Moves between states:
x944 e x739
x944 i x374
x348 e x544
x348 i x609
x172 e x374
x172 i x83
x550 e x581
x550 i x544
x226 e x58
x226 i x550
x1 e x116
x1 i x975
x283 e x777
x283 i x606
x639 e x397
x639 i x342
x976 e x220
x976 i x122
x105 e x583
x105 i x158
x734 e x570
x734 i x831
x581 e x739
x581 i x172
x38 e x739
x38 i x58
x556 e x397
x556 i x976
x531 e x100
x531 i x606
x831 e x460
x831 i x295
x122 e x460
x122 i x460
x538 e x34
x538 i x38
x282 e x1
x282 i x122
x58 e x326
x58 i x774
x721 e x581
x721 i x189
x606 e x542
x606 i x416
x34 e x158
x34 i x100
x199 e x713
x199 i x397
x253 e x283
x253 i x723
x346 e x342
x346 i x199
x554 e x344
x554 i x583
x583 e x545
x583 i x538
x702 e x460
x702 i x905
x519 e x199
x519 i x282
x220 e x905
x220 i x768
x441 e x258
x441 i x713
x326 e x419
x326 i x944
x87 e x538
x87 i x419
x397 e x29
x397 i x723
x520 e x269
x520 i x554
x396 e x556
x396 i x569
x363 e x83
x363 i x100
x29 e x253
x29 i x578
x905 e x556
x905 i x570
x774 e x345
x774 i x929
x416 e x346
x416 i x1
x975 e x829
x975 i x609
x713 e x6
x713 i x342
x344 e x189
x344 i x344
x545 e x105
x545 i x34
x158 e x583
x158 i x87
x609 e x363
x609 i x531
x6 e x929
x6 i x975
x119 e x702
x119 i x220
x345 e x365
x345 i x441
x210 e x1
x210 i x295
x295 e x817
x295 i x269
x829 e x297
x829 i x253
x591 e x295
x591 i x520
x83 e x363
x83 i x3
x419 e x531
x419 i x3
x116 e x578
x116 i x416
x900 e x768
x900 i x119
x3 e x944
x3 i x544
x269 e x721
x269 i x344
x460 e x519
x460 i x556
x100 e x3
x100 i x542
x569 e x519
x569 i x768
x768 e x282
x768 i x591
x929 e x441
x929 i x829
x189 e x520
x189 i x105
x570 e x158
x570 i x556
x374 e x441
x374 i x100
x544 e x172
x544 i x363
x578 e x639
x578 i x345
x258 e x774
x258 i x6
x297 e x297
x297 i x397
x723 e x606
x723 i x29
x739 e x544
x739 i x326
x817 e x721
x817 i x721
x777 e x1
x777 i x639
x342 e x116
x342 i x900
x542 e x253
x542 i x100
x365 e x531
x365 i x100

In the rows, zero is written as 507.

The rows follow the links: the fewer symbols apart two states are, the more alike their rows tend to be.

Named rows; a name shown again gets a slightly different row:
x344: 277 347 506 350 268 445 767 681 506 679 353 504 353 441 428 660 782 450 300 531 534 449 422 498 610 560 708 556 430 431 561 574 627 359 585 693 776 471 467 507 334 509 654
x342: 582 294 371 474 585 281 720 399 470 345 504 328 587 555 562 388 351 621 385 584 336 632 499 786 387 573 575 445 557 577 443 464 322 105 614 563 345 425 422 596 617 265 453
x556: 544 543 618 583 383 481 566 490 653 409 592 646 638 776 561 380 465 287 643 460 516 556 619 370 543 546 385 574 605 500 505 754 454 859 583 364 268 609 475 405 731 813 453
x283: 642 783 483 474 500 249 220 385 433 666 522 662 354 536 584 539 478 355 504 866 487 420 706 592 491 582 452 550 556 564 484 315 387 256 282 646 377 462 394 570 599 509 461
x374: 550 566 716 671 788 796 263 559 470 430 475 273 555 379 399 431 522 635 660 352 429 508 372 430 503 295 523 523 448 541 521 381 543 690 433 382 637 485 733 608 254 355 620
x326: 600 621 239 632 635 756 377 442 305 533 669 643 566 422 568 465 459 617 723 219 628 607 356 518 552 460 452 390 267 528 494 339 542 735 456 243 671 474 579 520 522 332 364
x975: 471 468 963 366 746 339 427 532 574 520 356 249 541 456 476 542 450 527 374 746 310 363 495 513 339 414 514 517 732 508 530 406 391 437 570 697 615 404 494 516 502 563 617
x105: 471 464 384 361 216 562 644 566 456 580 536 509 472 416 323 669 545 664 347 361 644 503 566 483 552 688 608 515 646 499 356 573 949 306 636 572 577 610 619 306 389 667 554
x397: 606 715 633 390 469 140 549 365 381 690 574 623 551 692 657 412 494 258 495 717 393 506 543 597 524 759 474 563 575 596 466 318 351 476 451 486 561 476 363 490 802 659 429
x581: 526 546 307 610 559 657 516 524 347 640 576 629 498 498 553 459 660 461 661 270 579 583 295 526 676 472 561 497 142 534 642 372 391 736 423 332 775 462 521 668 437 274 492
x460: 499 435 561 680 437 634 564 541 719 282 503 632 656 698 578 417 459 393 631 418 543 559 636 344 504 429 351 532 508 446 540 851 420 838 606 392 184 594 472 445 671 712 456
x116: 598 403 270 501 592 312 508 378 484 420 495 428 500 456 589 509 350 621 407 711 413 537 591 766 369 505 501 448 498 562 474 436 356 43 463 612 273 427 403 610 581 226 419
x817: 289 386 371 509 432 640 458 651 538 639 402 684 291 371 584 763 749 445 438 611 649 354 479 389 577 350 524 459 272 335 720 524 424 537 413 619 687 460 352 609 335 422 533
x713: 438 224 735 401 725 440 661 480 578 404 438 211 611 431 505 484 307 760 309 605 350 515 380 586 266 399 497 379 700 474 415 455 425 375 730 576 570 432 438 440 577 415 476
x396: 519 424 612 606 347 396 777 494 654 339 589 524 693 814 532 268 500 312 606 389 467 697 554 494 539 601 447 579 551 533 532 780 401 739 661 362 300 543 523 455 729 621 471
x578: 603 571 470 426 668 267 377 338 435 568 518 485 455 483 632 527 309 545 408 791 442 454 592 688 337 585 444 433 607 571 461 277 356 173 412 612 400 418 315 548 665 405 370
x100: 640 781 677 577 546 554 136 543 574 496 488 387 375 424 313 480 558 533 621 605 463 424 683 422 584 411 542 685 607 569 477 459 659 400 273 594 346 573 749 591 256 510 714
x220: 530 341 549 621 399 524 769 525 687 260 520 465 710 769 516 296 488 349 570 345 438 669 550 479 525 525 479 589 515 541 538 836 416 757 681 402 244 543 552 481 660 603 521

Each walk starts at a row. The symbols on each line, taken left to right, move it on to the next state.
Each answer is a row, close to the row of the state it stands for.
start 635 813 493 528 514 293 175 411 446 611 523 583 319 522 548 523 487 405 490 848 487 441 749 539 491 577 492 598 563 545 443 331 445 217 226 653 317 480 437 594 515 537 494
i i i e e e i e	610 796 570 393 513 153 361 363 372 718 556 652 423 617 639 517 475 324 507 789 473 436 582 593 546 676 467 527 575 597 462 298 369 397 337 563 520 475 359 521 710 637 455
i e i i i	534 323 575 608 400 473 822 510 682 249 542 408 705 749 494 279 472 423 577 347 409 685 525 561 519 551 505 587 531 562 511 807 424 628 704 422 263 528 562 505 645 541 533
start 467 482 346 353 231 548 628 535 442 550 552 535 494 396 345 647 502 704 378 348 635 546 567 503 556 689 623 501 673 526 316 565 931 321 601 565 543 632 659 313 392 662 546
e e i e i e	565 595 350 451 308 659 433 521 459 517 562 505 503 402 309 633 445 723 472 317 616 511 637 501 548 650 548 510 707 557 307 539 965 337 520 519 405 628 679 285 399 677 543
e e i i i e i e	598 600 248 639 602 696 489 446 305 533 662 591 555 495 547 409 534 561 707 227 599 633 326 519 616 498 499 442 214 556 535 355 467 719 446 239 722 475 580 580 480 311 398
start 652 616 335 492 555 255 337 351 455 554 554 579 390 524 638 522 392 429 436 841 460 478 683 689 434 600 471 490 497 570 470 335 323 124 344 612 320 445 351 588 610 394 375
i i e i i e e e	653 575 378 434 542 156 531 327 413 526 617 511 478 563 654 450 372 475 398 765 412 524 575 743 408 667 498 482 519 594 428 331 306 187 465 610 398 422 328 579 725 369 372
i i e i e	294 334 390 562 481 676 428 658 605 558 336 723 296 391 571 778 691 465 417 646 654 359 537 344 532 328 492 463 335 304 717 612 416 520 434 648 536 475 344 579 327 466 501
start 617 471 288 539 568 310 456 375 498 438 489 457 443 456 570 501 369 572 410 745 405 554 640 762 412 544 503 488 512 603 476 415 356 24 418 602 225 423 413 610 547 263 441
e e e i i e i e	611 336 328 482 576 279 673 398 512 370 522 343 588 524 591 407 361 572 397 568 343 625 497 807 392 604 557 465 508 595 460 436 330 85 549 564 322 432 428 590 625 253 437
i e e i i i e i	627 855 611 541 529 385 94 450 513 624 476 540 327 502 448 521 508 360 548 789 475 378 745 467 551 514 486 613 606 567 479 346 535 292 218 599 365 512 557 583 414 591 594
start 515 582 344 412 247 644 494 523 486 523 605 591 502 432 321 623 446 717 428 352 664 503 629 446 533 635 512 494 715 504 293 587 951 409 599 515 440 650 632 283 432 725 500
i i e i e e i	621 835 571 419 489 177 340 357 386 713 581 625 413 586 616 483 482 305 492 785 467 433 645 540 528 692 441 588 559 567 493 278 401 397 342 571 506 501 391 525 675 628 436
e e e e e e	566 400 305 537 578 360 466 428 562 391 446 472 413 479 576 539 404 599 398 783 433 506 625 706 379 439 509 478 489 493 527 485 317 81 440 676 217 439 379 650 555 251 412
start 545 634 692 550 662 638 100 532 597 438 403 361 401 344 379 630 431 630 525 656 499 343 669 369 427 292 481 553 676 493 487 496 619 399 365 648 363 536 650 511 286 543 619
e e i i i i e	656 730 498 680 569 668 285 532 446 476 548 394 497 492 362 336 635 478 774 314 483 602 456 513 715 416 589 670 330 615 527 434 553 654 309 389 510 548 782 706 275 311 691
e i i e e	614 637 344 672 643 748 368 449 353 516 626 518 558 463 508 386 514 578 752 223 564 637 324 497 587 427 500 489 249 562 540 362 503 744 403 256 651 499 640 627 426 295 465
start 280 190 401 500 325 549 739 696 634 507 277 564 402 486 505 648 753 423 326 572 550 451 479 476 557 417 617 519 304 358 670 726 446 421 607 711 558 434 392 626 339 431 598
e e i i e i	346 333 465 320 239 454 761 654 479 654 356 491 416 426 372 683 695 518 298 466 536 472 475 520 618 616 686 544 499 457 486 604 744 310 602 673 719 509 518 451 341 584 637
e e e e e	291 396 380 476 425 594 526 653 500 698 350 684 304 385 568 743 791 450 435 561 638 366 386 426 627 434 561 479 234 365 696 515 460 529 425 590 784 455 353 625 326 424 523
